Below is a small trained network, with its code and all its weights. Each question gives an input and a target symbol and asks what happens when units are switched off, that is, made to give their printed mean instead of their output.

import numpy as np


def w(rows, s, z=0):
    codes = np.array(rows[::2]) - 128.0
    scale = np.full(codes.shape[1], s)
    scale[-1] = z or s
    return codes * scale


def f(y):
    return y / 2 * (1 + np.tanh(0.7978845608 * (y + 0.044715 * y**3)))


def softmax(a):
    e = np.exp(a - a.max(-1, keepdims=True))
    return e / e.sum(-1, keepdims=True)


def log_softmax(a):
    a = a - a.max(-1, keepdims=True)
    return a - np.log(np.exp(a).sum(-1, keepdims=True))


def net(x, mask):
    ids = ['ΓΣβεθπψω'.index(c) for c in x.split()]
    T = len(ids)
    res = E[ids] + P[:T]
    u = 0
    for l in range(3):
        q, k, v = (res @ M[l].T for M in (Q, K, V))
        z = softmax(np.where(np.tri(T) > 0, q @ k.T / 2**0.5, -1e9)) @ v
        res = res + np.where(mask[u], z, O[l][:, -1]) @ O[l][:, :-1]
        u += 1
        y = f(res @ A[l][:, :-1].T + A[l][:, -1])
        res = res + np.where(mask[u : u + 4], y, B[l][:, -1]) @ B[l][:, :-1]
        u += 4
    return log_softmax(res[-1] @ U[:, :-1].T + U[:, -1])


Q, K, V, O, A, B = {}, {}, {}, {}, {}, {}
E = w([
[110,151,184],'Γ',
[99,118,161],'Σ',
[43,149,3],'β',
[60,103,143],'ε',
[200,200,71],'θ',
[175,166,227],'π',
[95,47,151],'ψ',
[145,75,175],'ω',
],0.014)
P = w([
[199,69,68],'0',
[29,146,136],'1',
[20,163,155],'2',
[9,142,154],'3',
[10,135,171],'4',
[13,132,180],'5',
[1,125,186],'6',
[21,112,189],'7',
],0.0079)
Q[0] = w([
[213,215,2],'L0H1',
[132,129,60],'L0H1',
],0.0072)
K[0] = w([
[116,254,146],'L0H1',
[151,212,103],'L0H1',
],0.0092)
V[0] = w([
[190,133,191],'L0H1',
[254,113,149],'L0H1',
],0.0079)
O[0] = w([
[255,127,165,72],'L0H1',
[188,127,233,3],'L0H1',
],0.0085,0.0038)
A[0] = w([
[54,105,233,255],'L0N1',
[215,233,118,6],'L0N2',
[109,193,2,139],'L0N3',
[64,245,194,232],'L0N4',
],0.0072,0.00055)
B[0] = w([
[2,209,128,255],'L0N1',
[61,215,221,129],'L0N2',
[212,215,173,175],'L0N3',
[91,37,68,226],'L0N4',
],0.0076,0.0067)
Q[1] = w([
[176,162,96],'L1H1',
[73,150,254],'L1H1',
],0.0071)
K[1] = w([
[2,115,138],'L1H1',
[240,70,211],'L1H1',
],0.0079)
V[1] = w([
[173,223,204],'L1H1',
[58,253,98],'L1H1',
],0.0082)
O[1] = w([
[53,187,126,218],'L1H1',
[115,144,6,8],'L1H1',
],0.013,0.00015)
A[1] = w([
[203,32,138,218],'L1N1',
[254,160,132,7],'L1N2',
[115,44,190,107],'L1N3',
[163,90,143,237],'L1N4',
],0.0098,0.0021)
B[1] = w([
[37,54,198,162],'L1N1',
[230,252,175,147],'L1N2',
[149,3,138,254],'L1N3',
[73,111,155,137],'L1N4',
],0.006,0.0053)
Q[2] = w([
[47,81,213],'L2H1',
[2,56,161],'L2H1',
],0.007)
K[2] = w([
[162,59,254],'L2H1',
[219,73,236],'L2H1',
],0.0069)
V[2] = w([
[58,49,49],'L2H1',
[124,2,197],'L2H1',
],0.0091)
O[2] = w([
[202,81,63,148],'L2H1',
[43,2,126,252],'L2H1',
],0.0083,0.023)
A[2] = w([
[76,98,161,153],'L2N1',
[125,2,89,86],'L2N2',
[180,157,42,103],'L2N3',
[36,134,121,10],'L2N4',
],0.01,0.013)
B[2] = w([
[106,79,131,212],'L2N1',
[208,201,107,254],'L2N2',
[52,101,186,147],'L2N3',
[254,141,193,183],'L2N4',
],0.0094,0.048)
U = w([
[5,65,149,254],'Γ',
[107,89,138,218],'Σ',
[1,116,46,163],'β',
[142,131,7,181],'ε',
[160,189,119,93],'θ',
[114,133,196,35],'π',
[188,130,147,32],'ψ',
[121,88,193,20],'ω',
],0.0084,0.0087)

Each question gives the input, a string of symbols that net reads in full, and the target symbol t.
The units are the heads (2 rows each of Q, K, V and O) and the neurons (one row each of A and B). Each row of codes is followed by its name. A weight is (code - 128) times the scale printed after its matrix; where a second scale follows, it is the last column's (O, A, B and U).
mask holds one flag per unit, layer by layer, with each layer's heads first. A switched-off unit (its flag False) gives its mean, the last column of its rows in O or B, instead of its output. The means were averaged over made-up inputs and are rounded, as every weight is.
A unit's drop is (log p(t) with every unit on - log p(t) with that unit switched off) / (log p(t) with every unit on - log p(t) with every unit switched off).
The circuit of an input: a set's keep is (log p(t) with only the set's units on - log p(t) with every unit switched off) / (log p(t) with every unit on - log p(t) with every unit switched off). Starting from the 12 units with the biggest drops (on a tie, the unit counted first), units are removed one at a time, each time the one whose removal leaves the highest keep (on an exact tie, the one counted first), for as long as the keep stays at least 0.8.
circuit, biggest first: the units of the circuit, biggest drop first
most important unit: the unit with the biggest drop
k most important neurons: the k neurons with the biggest drops, biggest first
k most important neurons of layer l: the k neurons of layer l with the biggest drops, biggest first
input θ ω θ θ Γ, target θ: circuit, biggest first : [L2H1 L1H1 L0H1]
input Γ Σ Γ Σ ψ ε ψ, target Γ: circuit, biggest first : [L2N2 L2H1 L0H1]
input θ Γ ω Γ ω, target θ: circuit, biggest first : [L2H1 L1H1 L0H1]
input ω Γ ψ ε Σ Γ Γ, target ω: most important unit : L2N4
input Γ π β ε β ε ε, target Γ: circuit, biggest first : [L2N2 L2H1]
input π ε ε ε Γ ω, target π: 2 most important neurons : [L2N2 L2N4]
input θ ω ε Γ, target θ: circuit, biggest first : [L2H1 L0H1 L1H1]
input β θ β ψ Γ Σ ω ω, target β: 3 most important neurons : [L2N2 L2N3 L2N4]
input ψ ε θ ψ θ ψ ψ ε, target ψ: 3 most important neurons : [L2N2 L2N4 L0N1]
input ε β ε Γ ψ, target ε: circuit, biggest first : [L1H1 L2H1]
input β π ω ψ ε, target β: 2 most important neurons : [L2N2 L2N3]
input ε θ ε Σ, target ε: 2 most important neurons : [L0N1 L0N2]
input ψ θ Σ θ Γ Σ, target ψ: 4 most important neurons : [L2N2 L2N4 L0N1 L1N1]
input Γ ε Γ, target Γ: circuit, biggest first : [L2N2]
input Γ π ε Γ Σ, target Γ: circuit, biggest first : [L2N2 L2H1]
input ε ε ε π ε π, target ε: 2 most important neurons : [L0N1 L2N4]
input ψ Γ π θ ψ, target ψ: 3 most important neurons : [L2N2 L2N4 L0N1]
input π ψ ψ, target π: 2 most important neurons of layer 2 : [L2N4 L2N2]
input ψ Γ ε ε ω ω, target ψ: 2 most important neurons : [L2N2 L1N3]
input ε β θ ε, target ε: circuit, biggest first : [L1H1]
input Γ β π Γ θ, target θ: circuit, biggest first : [L2H1 L0N3]
input Γ θ ε ε π ω, target Γ: 4 most important neurons : [L2N2 L0N4 L0N1 L0N3]
input θ Γ θ π ε Σ Γ Σ, target θ: circuit, biggest first : [L2H1 L1H1 L0H1]
input ψ ε ε Γ ω ψ, target ψ: 2 most important neurons : [L2N2 L1N3]
input π ε ε Σ ψ π ε Γ, target π: 4 most important neurons : [L2N4 L2N2 L0N2 L0N1]
input ω ε ε ε ω Γ ε, target ω: 3 most important neurons : [L2N4 L2N2 L0N1]
input ε ε ε θ ω, target ε: most important unit : L0N1
input β Σ ω ε θ ε ε, target β: 3 most important neurons : [L2N2 L2N4 L2N3]
input ψ ε ψ ψ Γ, target ψ: 2 most important neurons : [L2N2 L0N1]
